Below is a small trained network, with its code and all its weights. Each question gives an input and a class and asks what happens when units are switched off, that is, made to give their printed mean instead of their output.

import numpy as np


def w(rows, s, z=0):
    codes = np.array(rows[::2]) - 128.0
    scale = np.full(codes.shape[1], s)
    scale[-1] = z or s
    return codes * scale


def norm(h):
    return h / np.sqrt((h * h).mean(-1, keepdims=True) + 1e-5)


def f(y):
    return y / 2 * (1 + np.tanh(0.7978845608 * (y + 0.044715 * y**3)))


def log_softmax(a):
    a = a - a.max(-1, keepdims=True)
    return a - np.log(np.exp(a).sum(-1, keepdims=True))


def net(x, mask):
    res = np.array(x, float).reshape(1, 3) / 4 @ E
    u = 0
    for l in range(3):
        y = f(norm(res) @ A[l][:, :-1].T + A[l][:, -1])
        res = res + np.where(mask[u : u + 9], y, B[l][:, -1]) @ B[l][:, :-1]
        u += 9
    return log_softmax(norm(res)[-1] @ U[:, :-1].T + U[:, -1])


A, B = {}, {}
E = w([
[83,133,63,211,77,142,211,112,58,127,102],'x0',
[194,149,162,68,9,100,142,197,119,113,111],'x1',
[135,202,175,142,173,99,216,104,185,145,133],'x2',
],0.012)
A[0] = w([
[167,77,99,148,158,108,123,107,115,132,125,98],'L0N1',
[126,101,128,186,85,121,152,106,145,57,99,2],'L0N2',
[167,79,129,141,157,184,190,151,155,96,136,108],'L0N3',
[121,107,149,137,186,110,73,114,160,123,113,141],'L0N4',
[94,116,147,165,226,126,140,116,154,125,117,78],'L0N5',
[106,89,129,161,143,115,121,147,139,155,101,66],'L0N6',
[85,93,86,174,221,123,131,105,86,155,112,68],'L0N7',
[168,130,142,107,158,137,153,119,134,149,144,40],'L0N8',
[98,89,106,157,247,129,81,99,138,112,131,96],'L0N9',
],0.012,0.0034)
B[0] = w([
[78,138,162,128,126,113,117,144,83,85,86,150],'L0N1',
[143,194,50,57,176,151,99,157,134,227,154,158],'L0N2',
[206,154,136,163,137,112,143,131,94,125,78,130],'L0N3',
[171,128,120,69,122,78,160,167,51,187,153,203],'L0N4',
[217,182,71,92,148,112,172,90,180,109,114,203],'L0N5',
[137,162,128,58,90,125,132,123,72,32,137,135],'L0N6',
[153,93,144,211,140,169,112,124,237,4,148,232],'L0N7',
[45,205,148,123,162,183,69,184,155,139,61,141],'L0N8',
[56,159,123,69,65,161,111,168,24,255,142,254],'L0N9',
],0.0099,0.01)
A[1] = w([
[100,131,181,144,96,132,148,164,79,133,77,156],'L1N1',
[159,61,234,124,125,64,39,155,235,73,72,83],'L1N2',
[138,23,72,111,67,166,11,190,57,164,135,178],'L1N3',
[94,82,121,168,93,51,190,138,52,189,27,170],'L1N4',
[128,134,140,107,132,146,120,111,143,204,121,28],'L1N5',
[140,95,169,135,161,61,190,166,167,93,192,93],'L1N6',
[117,39,81,150,87,200,10,124,64,63,111,7],'L1N7',
[138,145,127,126,118,102,158,112,95,143,203,205],'L1N8',
[89,119,174,149,111,123,173,114,97,130,151,70],'L1N9',
],0.012,0.002)
B[1] = w([
[120,176,149,146,188,140,133,137,115,155,173,149],'L1N1',
[127,96,166,129,114,107,128,76,199,102,28,172],'L1N2',
[144,97,106,157,194,138,159,4,43,82,126,250],'L1N3',
[120,161,154,74,138,116,119,125,103,166,197,166],'L1N4',
[158,186,173,114,77,96,115,130,139,105,156,148],'L1N5',
[119,144,164,198,166,176,109,132,53,178,139,142],'L1N6',
[134,152,141,134,91,127,72,253,206,147,132,208],'L1N7',
[132,102,151,156,121,44,97,123,130,166,102,156],'L1N8',
[187,138,133,88,114,69,99,113,115,116,120,127],'L1N9',
],0.014,0.018)
A[2] = w([
[112,17,62,123,128,149,83,102,160,102,16,188],'L2N1',
[55,46,90,67,75,153,132,110,34,145,139,60],'L2N2',
[88,144,157,98,49,81,149,162,165,223,92,27],'L2N3',
[129,151,156,48,110,101,174,213,200,219,129,130],'L2N4',
[111,89,83,118,20,172,97,248,164,130,151,122],'L2N5',
[75,109,245,136,100,142,125,202,212,138,53,4],'L2N6',
[115,94,120,199,62,106,244,116,176,89,176,25],'L2N7',
[46,101,158,178,67,102,29,235,204,116,115,139],'L2N8',
[107,136,156,172,140,111,138,151,38,123,183,87],'L2N9',
],0.014,0.0022)
B[2] = w([
[70,175,202,85,56,59,200,74,145,141,134,215],'L2N1',
[228,127,126,165,178,132,8,187,84,157,124,204],'L2N2',
[115,165,109,109,182,164,176,158,208,150,111,211],'L2N3',
[63,111,111,32,44,115,211,175,178,149,164,247],'L2N4',
[18,114,193,161,112,65,90,104,107,115,181,193],'L2N5',
[189,40,103,166,217,199,54,176,45,119,101,212],'L2N6',
[209,123,47,193,111,140,126,115,136,113,82,149],'L2N7',
[8,118,105,195,140,185,147,237,145,143,203,213],'L2N8',
[148,146,81,70,96,100,81,130,135,145,154,232],'L2N9',
],0.015,0.011)
U = w([
[184,144,105,90,143,94,12,118,35,163,185,162],'0',
[127,186,87,26,106,118,188,187,189,204,170,222],'1',
[11,122,122,227,111,145,88,181,149,104,193,26],'2',
[184,160,53,230,131,158,179,90,195,103,83,58],'3',
[128,100,212,136,107,89,123,33,129,82,63,241],'4',
[132,56,183,119,206,209,135,219,178,156,42,6],'5',
],0.012,0.002)

Each question gives the input, the list of numbers given to net, and the class t.
The units are the neurons (one row each of A and B). Each row of codes is followed by its name. A weight is (code - 128) times the scale printed after its matrix; where a second scale follows, it is the last column's (A, B and U).
mask holds one flag per neuron, layer by layer. A switched-off neuron (its flag False) gives its mean, the last column of its row in B, instead of its output. The means were averaged over made-up inputs and are rounded, as every weight is.
A unit's drop is (log p(t) with every unit on - log p(t) with that unit switched off) / (log p(t) with every unit on - log p(t) with every unit switched off).
The circuit of an input: a set's keep is (log p(t) with only the set's units on - log p(t) with every unit switched off) / (log p(t) with every unit on - log p(t) with every unit switched off). Starting from the 12 units with the biggest drops (on a tie, the unit counted first), units are removed one at a time, each time the one whose removal leaves the highest keep (on an exact tie, the one counted first), for as long as the keep stays at least 0.8.
units of the circuit, in order: the units of the circuit, biggest drop first
most important unit: the unit with the biggest drop
top k neurons: the k neurons with the biggest drops, biggest first
k most important neurons of layer l: the k neurons of layer l with the biggest drops, biggest first
input [-8,2,4], class 5: top 3 neurons	L1N3; L0N9; L2N6
input [-5,3,7], class 5: top 2 neurons	L1N3; L0N9
input [2,-2,1], class 3: most important unit	L0N5
input [0,2,6], class 5: units of the circuit, in order	L1N3; L2N6
input [-8,1,-4], class 4: top 2 neurons	L0N9; L1N2
input [1,-8,2], class 3: units of the circuit, in order	L0N7; L0N5
input [-1,-5,0], class 0: top 2 neurons	L0N9; L1N7
input [-8,2,1], class 5: units of the circuit, in order	L2N6; L1N2
input [-3,7,-6], class 4: top 2 neurons	L1N3; L0N9
input [-1,3,-6], class 4: top 3 neurons	L1N3; L0N9; L0N7
input [0,4,-2], class 4: top 2 neurons	L0N9; L0N4
input [0,5,-1], class 4: top 4 neurons	L0N9; L0N4; L1N2; L0N7
input [0,7,4], class 5: 3 most important neurons of layer 0	L0N9; L0N4; L0N2
input [-5,8,3], class 5: top 2 neurons	L1N3; L2N6
input [-4,3,-8], class 4: top 2 neurons	L1N3; L0N9
input [-2,1,1], class 5: top 2 neurons	L0N9; L1N3
input [0,-7,3], class 1: units of the circuit, in order	L0N5
input [7,0,7], class 3: top 3 neurons	L0N9; L0N4; L1N7
input [7,-7,2], class 3: top 3 neurons	L0N7; L0N5; L1N7
input [2,6,-2], class 0: most important unit	L0N7
input [5,0,8], class 3: 2 most important neurons of layer 0	L0N9; L0N4
input [-2,5,0], class 4: 3 most important neurons of layer 0	L0N9; L0N5; L0N7
input [3,8,0], class 0: 2 most important neurons of layer 0	L0N5; L0N7
input [-1,-6,-2], class 0: 2 most important neurons of layer 0	L0N9; L0N4
input [1,0,4], class 3: 3 most important neurons of layer 0	L0N9; L0N4; L0N2
